[128 = 0]

[162 116 180 166 133 156 139 178 186 153 114 127 106 107 146 143 102 105] : E
[134 104 157 164 135 148 132 142 124 114 131 119 107 114 150 138 127 130] : N
[172 111 174 167 134 152 143 165 195 128 127 128 116  90 147 120  97 102] : E
[110 123 136 168 123 125 178 145 166 122 119 151 167  98 125  87 111 116] : J
[ 98  96 170 237 156 135 134 150  88 138 153 122 151 113 146  81 128 156] : V
[158  84 161 177 136 145 162 174 190 124 114 129 121  99 130  87 102 105] : B
[123 120 140 171 135 128 186 167 154 116 127 143 150  96 123  65 100 117] : J
[140 122 154 133 115 139 148 145 159 131 113 137 119 109 113 114 118 111] : B
[130 106 174 168 142 149  82 169 114 120 125 110 112 108 128  97 108 138] : N
[150 107 183 212 146 151 165 173 206 122 113 195 141 123 153  94  90  89] : B
[136  98 204 173 148 151 170 185 132 130 132 102 101  96 140  83  91 137] : N
[159 115 173 198 135 156 146 156 177 114 118 144 134  93 123  89  93  89] : B
[172 117 151  99 136 153 132 151 165 127 114 127  88 112 132 129 105 117] : E
[134 121 157 151 118 165 194 155 165 126 125 146 148  73 113  70  97 125] : J
[137 126 144  97 119 143 134 146 134 144 111 118 105 116 130 118 121 122] : E
[112 106 144 123 140 126 162 145  81 135 135 118 122 123 135  90 129 169] : N
[173  92 207 233 112 174 147 194 204 122 136 125 112  96 164 116  90  93] : E
[154 127 159 157 119 137 155 157 186 119 112 140 130  86 132  86 107  99] : B
[158 107 175 154 129 159 145 155 171 129 106 129 100  98 157 125 111 102] : E
[127 116 139 193 147 147 112 137 125 137 149 115 140 137 150 153 141 135] : K
[ 93 107 171 249 176 137 144 165 107 127 177 124 150 112 146  96 116 141] : V
[167 102 175 177 138 157 129 182 177 126 128 115  96  98 164 135 100  97] : E
[125 115 145 165 135 124 173 162 164 115 131 156 143  95 135  76 105 124] : J
[168  93 183 192 142 159 123 181 179 129 122 118  96  87 166 111 130 119] : E
[162  94 195 189 149 160 117 184 167 128 115 120  96  92 158 126  96 121] : F
[141  98 165 252 154 153 147 172 151 124 145 134 131 107 160 114 115 102] : V
[123  96 180 228 151 147 154 176 131 133 153 138 129 110 136 102 113 132] : N
[132  96 183 189 142 149 168 180 127 123 130 117 117  90 139  83 103 128] : N
[105  98 148 215 141 135 142 153 118 141 142 128 142 108 162 128 128 133] : K
[117 105 169 167 152 145 152 145 111 139 139 107 123 113 135 103 126 124] : N
[127  93 170 234 159 148 132 158 147 133 144 130 134 111 148 119 111 119] : K
[158  95 188 198 140 166 129 181 154 131 135 128 109  96 161 142 122 113] : F
[112 118 142 155 147 118 159 144 150 141 130 132 143  88 123  84 101 109] : J
[131  99 182 169 131 155 177 180 130 119 135 117 131  82 133  71  87 135] : P
[108 107 150 147 140 124 174 149 111 130 139 120 142 103 119  69 117 148] : P
[ 97 104 160 135 134 131 165 142  91 134 137 122 134 109 117  90 116 163] : N
[156  92 181 192 142 158 155 173 178 121 125 137 113  98 150 123 104 101] : E
[116  99 154 153 145 137 149 145 104 134 144 110 117 120 139 116 125 135] : N
[116 103 157 183 159 125 183 163 141 129 128 131 135 106 126  79 120 141] : P
[140  99 194 207 140 163 181 198 199 101 133 166 128  89 134  78  86 101] : B
[139 125 153 147 143 135 164 150 177 121 124 135 136 115 127  87 113 122] : B
[139 118 145 133 135 147 160 158 113 130 128 124 136 108 124  88 104 140] : N
[155 117 164 165 134 164 150 164 196 121 109 147 128  95 139  90  92  98] : B
[169 111 171 152 128 165 142 169 176 132 105 123 104  94 142 124 103 104] : E
[136 114 170 168 130 152 161 165 179 115 108 149 168  88 131  78 106 107] : B
[110 106 151 252 161 137 125 169 163 130 157 121 143 108 159 115 130 120] : K
[142 111 155 204 134 141 172 160 191 119 126 141 161  94 145  81 107  99] : J
[121  93 158 252 159 139 118 129 123 129 151 125 130 120 169 127 128 106] : V
[151 130 146 150 123 133 126 145 186 114 127 141 133 121 128 104 113 102] : B
[128  97 176 249 145 155 125 153 124 134 166 131 136 116 147 140 122 125] : K

[139 163 130 171 115  68 158 102  92 156 152 133 174 160  82 126 141  71] : D
[134 127 130 137 125 134 116 129 137 129 140 111 123 132 126 125 121 143] : A
[144 149 132 135 105 107 123 118 104 115 153  85 145 153 112 125 127 142] : A
[133 143 142 122 125 111  96 127 119 115 135  93 113 141 129 129 136 134] : T
[136 126 129 142 155 143 103 129 131 144 134 129 108 127 117 128 133 117] : C
[119 155 118 128 110 101 130 131  95  87 156  70 144 164 109 136 143 121] : X
[128 114 101 163 152 139 120 136 134 139 129 168 109 108 134 135 149 131] : A
[135 139 129 162 125 114 139 135 116 143 140 143 132 126 105 120 131  95] : C
[121 120 123 128 150 123 111 124 129 140 122 128 122 143 137 136 135 133] : D
[129 104 133 158 166 125  67 130 113 160 113 139  90 143 138 137 153 124] : T
[134 141 136 139 106 127 138 127 104 110 147  99 136 135 103 126 115 124] : A
[124 155 141 158 112  86 121 120  82 114 144 115 138 155 117 130 142 116] : T
[138 127 130 141 133 117 114 114 126 155 131 123 135 143 124 125 125 137] : A
[119 132 139 155 130 102 118 138 103 139 126 136 124 141 126 129 154 122] : T
[129 114 130 110 154 149  63 128 143 135 118 113  90 127 125 135 111 141] : D
[129 113 119 126 150 143 137 122 159 167 116 161 139 117 136 131 116 149] : A
[144 127 143 185 143  99  96 116 105 179 127 151 143 140 117 131 150 114] : T

[133 136 127 172 137 126 128 130 111 108 156 151 184 131 127 122 134 136] : Z
[138 129 108  92 108 120 110 137 124 141 114 155 127  82 154 121 134 126] : S
[120 118 151 129 113 125 122 133 118 128 136 110 173 134 125 122 138 128] : Z
[108 127 141 150 126 137 105 119 125 111 123 118 131 156 102 129 131 130] : S
[135 122 145 177 129 125 134 134 101 109 166 149 216 133 119 115 141 128] : Z
[165 141 114 118 127 126 118 143 148 129 150 120 125 119 152 137 139 126] : R
[139 126 109 148 137 124 113 126 113 125 140 178 171  99 151 125 132 137] : Z
[110 128 108  81 100 153  87 116 140 130  75 136 101 107 115 129 125 121] : S
[124 129 120 161 138 136 117 118 124 107 136 145 154 134 117 129 125 140] : S
[125 119 135 161 115 126 102 128 106  94 145 154 226 118 113 118 138 123] : Z
[141 125 124 111 114 120 117 138 123 131 131 151 148  95 140 121 136 126] : Z
[124 123  76 102 117 137  63 111 134 103  84 194 135  78 152 137 123 131] : S
[108 128 126 134 119 144  99 114 135 105  99 136 152 131 102 122 123 116] : Z
[113 127 139  95 113 128 135 124 136 144 104 100  95 140 110 121 128 120] : R
[161 133 143  84 119 104 163 157 134 168 161  90  99 122 154 131 145 117] : R
[149 138 127 160 141 125 132 137 140 120 167 104 137 151 132 146 131 128] : R
[163 145 112 135 142 125 127 139 148 130 166 119 118 125 157 146 133 133] : R
[127 127 176 122 121 121 173 143 124 148 148  72 120 173 109 120 132 114] : R
[109 127 126  86 111 143 112 118 141 132  87 107  84 129 108 145 118 122] : R
[120 124 167 102 112 123 151 140 117 145 125  95 131 134 114 114 140 115] : S
[132 131 115  79 118 121 135 133 131 154 110 130  76  97 149 128 130 111] : S
[126 127 157  95 128 122 167 135 114 160 123  91  88 137 126 118 130 118] : S
[151 135 109 111 116 137  92 134 150 124 127 127 128 114 134 144 134 124] : R
[128 130 133  76 119 126 142 138 142 156 115 114  67 123 135 129 135 121] : R
[115 124 156 146 133 129 151 127 125 127 136  99 128 162 106 125 120 125] : S
[120 130 147 154 130 130 137 125 128 116 141  97 137 167 105 132 128 127] : R
[114 120 139 165 115 143  91 119 117  93 132 145 212 135  90 127 139 124] : Z
[125 128 128  92 107 135 117 126 144 142 101 105 102 127 120 127 127 112] : R
[123 121 132 161 104 139  85 131 114  99 127 165 216 111 107 116 138 127] : Z
[136 133 173 150 148 107 199 142 126 151 180  67 120 186 125 120 133 131] : R
[124 128 160 167 124 117 147 130 114 119 155 116 169 147 114 127 138 126] : Z
[143 126 111 131 126 119 109 135 117 124 131 173 171  92 149 126 139 131] : Z
[154 131 101  97 135 116 131 136 129 149 126 150  99  88 175 131 132 131] : S
[112 127  92 155 132 152  69 106 131  86 100 182 138 118 114 138 113 135] : Z
[124 120  82 119 105 150  39 117 130  81  87 206 187  78 126 133 127 110] : Z
[138 123 102 130 121 126  99 129 117 117 119 178 167  89 151 126 133 127] : Z
[133 129 156 157 147 102 180 145 110 139 180 122 160 139 143 114 143 131] : Z
[131 133 122 116 144 119 150 126 132 147 124 122  75 127 145 131 120 136] : S
[147 136  99  77 119 134 105 127 148 143 112 126  78 101 152 146 129 123] : R

[138 175 194  77  69  80 124 211  74 174 117 137 134 224 170 110  34 111] : U
[156 167  93  80  92  40 103 155 105 148 132 160 143 111 122 143  44  91] : Q
[124 118  94  69 112  70 107 122  69 149 112 142 107 178 165 130 110 139] : U
[175 135 100  62  71  44 135 161  68 165 133 149 163 153 164 113  36 121] : M
[158 123  96 100  84  93 124 187  78 134 120 164 141 197 165  85  51  95] : M
